Questions about the table below.
1) Find the bottom entry of the column that holds the largest entry.
2) Find the entry directly below 0.7.
3) Find the entry directly above 1.7.
4) Find the entry directly below 2.1.
5) Find the entry just left of the smallest entry.
6) Find the entry just right of -6.2.
7) Find the first entry in reading order.
8) Find the second entry on the diagonal from the top-right corner.
[[  2.8  -6.2   4.4  -0.7  54.0]
 [ -0.1   4.0  -0.9   0.8 -43.3]
 [  3.4   1.5   4.2   0.4  62.8]
 [  1.7  -4.3   2.1   0.4  38.4]
 [  0.7  -1.1   0.8   0.1  33.1]
 [  0.0   2.3  -0.4  -1.8 -40.3]
 [  0.0   3.6  -0.8   0.6 -40.7]
 [ -3.1   5.6  -4.2   0.4 -55.6]]
1) -55.6
2) 0.0
3) 3.4
4) 0.8
5) 0.4
6) 4.4
7) 2.8
8) 0.8

(133, 720, 734, 880, 73)
Give the median entry.
A: 720
Give the entry just left of 73.
A: 880

[[ 0.00 -0.05 -0.03 -0.03 -0.08 -0.08  0.05 -0.08  0.08  0.16 -0.01]
 [ 0.01 -0.09 -0.03 -0.07 -0.12 -0.14  0.11 -0.09  0.11  0.20  0.00]
 [ 0.03 -0.08 -0.04 -0.04 -0.12 -0.13  0.11 -0.12  0.16  0.24  0.00]
 [ 0.15 -0.28 -0.11 -0.30  0.04  0.08 -0.14 -0.05 -0.08  0.23 -0.29]
 [-0.06 -0.07 -0.02 -0.02 -0.01 -0.05  0.04  0.01 -0.04  0.00 -0.02]
 [ 0.02 -0.07 -0.04 -0.06 -0.08 -0.09  0.07 -0.09  0.11  0.20 -0.02]
 [ 0.01 -0.03 -0.02 -0.06  0.00  0.00 -0.03 -0.02 -0.02  0.01 -0.04]
 [-0.08 -0.17 -0.01 -0.22 -0.08 -0.16  0.08  0.07 -0.14 -0.03 -0.03]
 [-0.02 -0.11 -0.04 -0.11 -0.08 -0.02 -0.04 -0.06 -0.02  0.14 -0.09]
 [ 0.00 -0.10  0.06 -0.27 -0.21 -0.10 -0.10  0.03 -0.12 -0.10 -0.02]]
The last entry, reading row by row -> -0.02
The top-right entry?
Answer: -0.01
The maximum is 0.24
The 1st entry, reading row by row?
Answer: 0.00
The top entry of the column that holds the largest entry is 0.16
The first entry of the largest entry's row is 0.03
The entry just left of the largest entry is 0.16
The third entry in reading order?
Answer: -0.03
The 2nd largest entry: 0.23
The second entry, reading row by row: -0.05
The 3rd-last entry, reading row by row?
Answer: -0.12
The entry directly above the smallest entry: -0.04
The second-last entry, reading row by row?
Answer: -0.10
The top entry of the column that holds the smallest entry is -0.03
The smallest entry in the last row: -0.27
The entry in the bottom-left corner -> 0.00
The first entry in the row that holds the smallest entry?
Answer: 0.15
The smallest entry in the first column is -0.08
The entry directly above -0.27 -> -0.11
The smallest entry?
Answer: -0.30
The entry just right of the largest entry: 0.00
The entry directly above the largest entry: 0.20
The fifth entry in reading order?
Answer: -0.08
The 3rd smallest entry -> -0.28

[[4892 3548 7110 4658 2658 3569 5723 4025 5845 6372 5180 4869 5919]
 [5847 3609 7262 4613 3398 4035 5277 4012 5145 6372 5180 5206 5884]
 [2342 4323 4812 4847 4062 4102 7193 6050 5402 4815 3630 5420 5600]
 [2212 4333 4793 4894 4153 4252 6959 6241 5368 4715 3478 5463 5605]
 [2241 4415 6570 5343 4526 4252 5278 4885 6242 5511 4527 4979 6583]
 [5524 3567 8029 5343 2727 3887 7466 4310 5112 4978 4687 6233 6583]
 [3002 4415 5487 5273 4526 3358 7466 6241 6242 4678 3402 5306 5993]]
Counting starts at 1.
The entry at row 2, column 2 -> 3609
Report the entry in row 3 and column 1.
A: 2342
Report the entry in row 1 and column 2.
A: 3548
Report the entry in row 2 and column 1.
A: 5847
The entry just right of 4035 -> 5277
Report the entry directly below the smallest entry.
A: 2241
Report the entry in row 1 and column 1.
A: 4892
The entry in row 1 and column 3 -> 7110
The entry directly above 4793 -> 4812
The entry at row 2, column 3 is 7262
Report the entry just left of the centre entry.
A: 4252
Report the entry just right of the largest entry.
A: 5343
Report the entry just right of 4847.
A: 4062
The bottom entry of the column that holds the largest entry: 5487
Report the minimum.
A: 2212
The entry directly above the largest entry is 6570
Report the largest entry.
A: 8029
The entry in the bottom-left corner: 3002
Report the top-right entry.
A: 5919
Report the entry just right of 5368.
A: 4715
The median entry is 4978
Report the entry just left of the largest entry.
A: 3567
Report the entry just right of 4812.
A: 4847
Report the bottom-right entry.
A: 5993
The entry just right of the smallest entry -> 4333
Report the entry just right of 4333.
A: 4793
The entry just left of 5306: 3402
The entry just right of the centre entry is 6241
The entry directly below 5605 -> 6583
Report the entry just right of 4815.
A: 3630

Questions about the array below. Indices start at 1.
1) Read off the entry in row 3 and column 2.
2) Read off the bottom-right entry.
3) Read off the entry in row 1 and column 3.
4) Read off the entry just left of 84.
5) Read off the entry in the top-left corner.
6) Read off the entry in the bottom-left corner.
7) Read off the entry directly below the largest entry.
8) Read off the entry at row 3, column 1.
[[51 57 35 51 52 70 51 34 55 56 40 54 32 60 58 59]
 [51 57 47 51 51 41 51 39 52 50 47 52 42 56 61 59]
 [51 80 75 51 57 77 51 29 49 63 75 67 84 81 82 81]
 [51 21 64 51 55 81 51 69 56 58 62 62 69 22 40 18]
 [51 52 56 51 55 66 51 72 41 62 55 66 61 48 64 46]
 [51 44 56 51 47 57 51 36 60 42 57 36 57 47 29 46]
 [51 43 59 50 49 29 51 50 53 46 58 47 53 45 67 47]]
1) 80
2) 47
3) 35
4) 67
5) 51
6) 51
7) 69
8) 51

m =
[[130 117  73 147  86 161  85 129 150]
 [139 108  53 166  77 178  66 130 164]
 [140 108  37 171  67 192  52 129 174]
 [118 114 144 166  62 206 138  41  82]
 [153 121  90 131 145  94  92 133 125]
 [137 115  58 158  85 172  70 132 160]
 [119 119 142 119 119 125 123 113 120]
 [140 118  63 105 120 112 106 157 150]
 [126 124  86 158  64 186 124 100  94]
 [ 63 113 156  92  52 186 221 175 132]
 [140  96  24 190  51 213  45 140 188]
 [120 120 120 120 120 120 120 120 120]
 [120 120 121 121 121 120 121 120 120]
 [129 118  89 134  88 158  92 130 150]
 [ 52  61 202 181 121 170 173 171 252]
 [132 110  67 153  74 190  77 138 166]]
Counting starts at 1.
The entry in row 2 and column 3 is 53
Report the top entry of the column that holds the smallest entry.
A: 73
Report the entry in the bottom-left corner.
A: 132
Report the entry at row 1, column 1.
A: 130
The entry at row 2, column 1: 139
The entry at row 1, column 2: 117
Report the entry just right of 41.
A: 82
Report the entry in the top-right corner.
A: 150
Report the bottom entry of the column that holds the smallest entry.
A: 67
Report the entry directly below 37.
A: 144
The entry just right of the smallest entry is 190
Report the entry at row 3, column 1.
A: 140
Report the entry in row 2 and column 2.
A: 108
The entry just left of the smallest entry: 96
Report the largest entry.
A: 252
The entry directly below 62 is 145
Report the bottom-right entry.
A: 166
Report the entry directly above 131.
A: 166
Report the entry directly above 126.
A: 140
The entry at row 3, column 3: 37
The entry just right of 51 -> 213
Report the entry just right of 134.
A: 88
The entry directly above 112 -> 125
The minimum is 24
The entry directly above the largest entry -> 150

Read these off the matrix that follows. Indices start at 1.
1) Report the entry at row 1, column 1.
2) Report the entry in row 3 and column 1.
3) Report the entry in the bottom-left corner.
4) Report the entry directly below 0.20.
5) Report the entry at row 1, column 2.
6) Report the entry at row 2, column 1.
7) Report the entry in row 1 and column 3.
[[-1.28, -0.65, 0.00, 0.05, 0.49, 1.78, -0.55, 0.30, 0.28, 1.37, 0.82, 1.69, 1.07, -0.33, 1.28],
 [-0.56, -0.04, -0.37, 0.30, 0.98, 1.60, 0.61, 0.96, 0.30, 1.03, 1.38, 2.36, 1.07, 0.07, 1.09],
 [-0.41, -0.06, -0.40, 0.75, 1.20, 1.38, 0.83, 1.09, 0.35, 1.07, 1.37, 2.44, 0.95, 0.40, 0.86],
 [-0.63, -0.34, -0.29, 1.03, 1.15, 1.22, 0.65, 1.26, 0.51, 1.28, 1.01, 2.34, 0.75, 0.22, 0.81],
 [-1.73, -0.46, 0.20, 0.72, 0.85, 1.37, -0.65, 0.66, 0.24, 1.86, 0.52, 0.81, 0.81, -0.69, 0.68],
 [-1.63, -0.52, 0.12, 0.27, 0.74, 1.60, -0.73, 0.49, 0.24, 1.68, 0.60, 1.01, 1.00, -0.46, 1.18]]
1) -1.28
2) -0.41
3) -1.63
4) 0.12
5) -0.65
6) -0.56
7) 0.00
